Below are the code and all the weights of a small trained network. Each question names an input and a class and asks about switching units off, where a switched-off unit gives its printed mean instead of its output.

import numpy as np


def w(rows, s, z=0):
    codes = np.array(rows[::2]) - 128.0
    scale = np.full(codes.shape[1], s)
    scale[-1] = z or s
    return codes * scale


def f(y):
    return y / 2 * (1 + np.tanh(0.7978845608 * (y + 0.044715 * y**3)))


def log_softmax(a):
    a = a - a.max(-1, keepdims=True)
    return a - np.log(np.exp(a).sum(-1, keepdims=True))


def net(x, mask):
    res = np.array(x, float).reshape(1, 5) / 4 @ E
    y = f(res @ A[0][:, :-1].T + A[0][:, -1])
    res = res + np.where(mask, y, B[0][:, -1]) @ B[0][:, :-1]
    return log_softmax(res[-1] @ U[:, :-1].T + U[:, -1])


A, B = {}, {}
E = w([
[91,172,118,9,60,120],'x0',
[129,126,128,125,131,130],'x1',
[57,149,151,155,104,223],'x2',
[131,128,128,128,129,130],'x3',
[82,209,83,155,213,114],'x4',
],0.011)
A[0] = w([
[167,125,112,206,213,121,186],'neuron 0',
[130,89,185,176,123,198,142],'neuron 1',
[197,64,185,61,44,108,205],'neuron 2',
[118,171,72,75,146,53,132],'neuron 3',
[144,174,54,75,147,32,132],'neuron 4',
[100,184,54,78,132,62,126],'neuron 5',
[122,62,189,185,96,195,133],'neuron 6',
[103,189,68,66,147,56,126],'neuron 7',
[105,145,149,90,87,131,115],'neuron 8',
[228,37,143,142,143,32,1],'neuron 9',
[127,74,189,177,113,199,138],'neuron 10',
[106,157,137,94,101,148,130],'neuron 11',
[87,142,164,38,41,169,22],'neuron 12',
[125,64,200,180,100,199,134],'neuron 13',
[124,82,179,176,117,188,139],'neuron 14',
[131,132,126,132,122,129,127],'neuron 15',
[182,92,91,229,221,73,28],'neuron 16',
[73,187,85,190,191,165,204],'neuron 17',
[215,40,184,62,29,93,67],'neuron 18',
[3,194,129,149,89,239,69],'neuron 19',
[136,80,195,180,118,211,141],'neuron 20',
[124,67,186,176,107,195,134],'neuron 21',
[128,99,166,162,120,177,140],'neuron 22',
[91,158,131,71,73,148,132],'neuron 23',
],0.0063,0.0075)
B[0] = w([
[81,114,147,177,174,88,239],'neuron 0',
[137,169,158,116,141,156,179],'neuron 1',
[71,104,142,190,186,87,241],'neuron 2',
[163,148,127,88,99,158,171],'neuron 3',
[163,153,125,94,95,155,183],'neuron 4',
[168,147,127,84,87,167,173],'neuron 5',
[136,174,142,111,131,162,184],'neuron 6',
[165,155,128,84,96,163,178],'neuron 7',
[118,105,122,147,130,108,144],'neuron 8',
[54,161,193,214,225,100,167],'neuron 9',
[143,173,158,115,132,158,181],'neuron 10',
[125,104,114,130,128,113,148],'neuron 11',
[51,132,175,219,217,72,161],'neuron 12',
[142,171,152,115,127,155,185],'neuron 13',
[143,178,173,112,130,158,174],'neuron 14',
[128,129,128,130,127,126,128],'neuron 15',
[164,1,51,73,33,34,191],'neuron 16',
[133,72,98,123,98,88,254],'neuron 17',
[123,41,92,130,93,55,197],'neuron 18',
[101,18,98,156,114,26,203],'neuron 19',
[138,171,153,116,132,155,187],'neuron 20',
[143,174,159,112,126,159,178],'neuron 21',
[133,157,147,122,134,145,159],'neuron 22',
[117,90,109,145,121,88,173],'neuron 23',
],0.0081,0.0079)
U = w([
[56,142,164,212,220,114,225],'0',
[152,52,51,107,58,83,2],'1',
[217,254,148,69,104,224,184],'2',
],0.0085,0.00062)

Each question gives the input, the list of numbers given to net, and the class t.
The units are the neurons (one row each of A and B). Each row of codes is followed by its name. A weight is (code - 128) times the scale printed after its matrix; where a second scale follows, it is the last column's (A, B and U).
mask holds one flag per neuron, in row order. A switched-off neuron (its flag False) gives its mean, the last column of its row in B, instead of its output. The means were averaged over made-up inputs and are rounded, as every weight is.
A unit's drop is (log p(t) with every unit on - log p(t) with that unit switched off) / (log p(t) with every unit on - log p(t) with every unit switched off).
The circuit of an input: a set's keep is (log p(t) with only the set's units on - log p(t) with every unit switched off) / (log p(t) with every unit on - log p(t) with every unit switched off). Starting from the 12 units with the biggest drops (on a tie, the unit counted first), units are removed one at a time, each time the one whose removal leaves the highest keep (on an exact tie, the one counted first), for as long as the keep stays at least 0.8.
circuit, biggest first: the units of the circuit, biggest drop first
unit that matters most: the unit with the biggest drop
k most important neurons: the k neurons with the biggest drops, biggest first
drop of u: that unit's drop, to one decimal
input [-6,8,-8,4,-7], class 0: unit that matters most : neuron 9
input [1,-3,0,4,1], class 2: 3 most important neurons : [neuron 19; neuron 16; neuron 18]
input [6,1,1,-8,-3], class 0: 4 most important neurons : [neuron 12; neuron 2; neuron 16; neuron 17]
input [1,-7,8,3,6], class 1: circuit, biggest first : [neuron 19; neuron 17]
input [7,-6,1,-1,-4], class 0: 3 most important neurons : [neuron 12; neuron 2; neuron 16]
input [-4,2,-2,2,3], class 1: 3 most important neurons : [neuron 16; neuron 2; neuron 9]
input [2,0,7,7,3], class 1: 2 most important neurons : [neuron 19; neuron 2]
input [1,-2,8,-8,-6], class 0: 3 most important neurons : [neuron 12; neuron 19; neuron 2]
input [-7,-2,-1,7,-6], class 0: 2 most important neurons : [neuron 9; neuron 2]
input [3,-5,6,6,-2], class 0: 2 most important neurons : [neuron 12; neuron 16]
input [-5,5,-2,-4,6], class 1: drop of neuron 16 : 0.5
input [8,0,6,2,8], class 1: drop of neuron 19 : 0.1
input [8,-8,5,-2,-6], class 0: 2 most important neurons : [neuron 12; neuron 2]
input [0,3,-2,1,6], class 1: unit that matters most : neuron 17
input [8,7,8,6,-5], class 0: drop of neuron 12 : 0.6
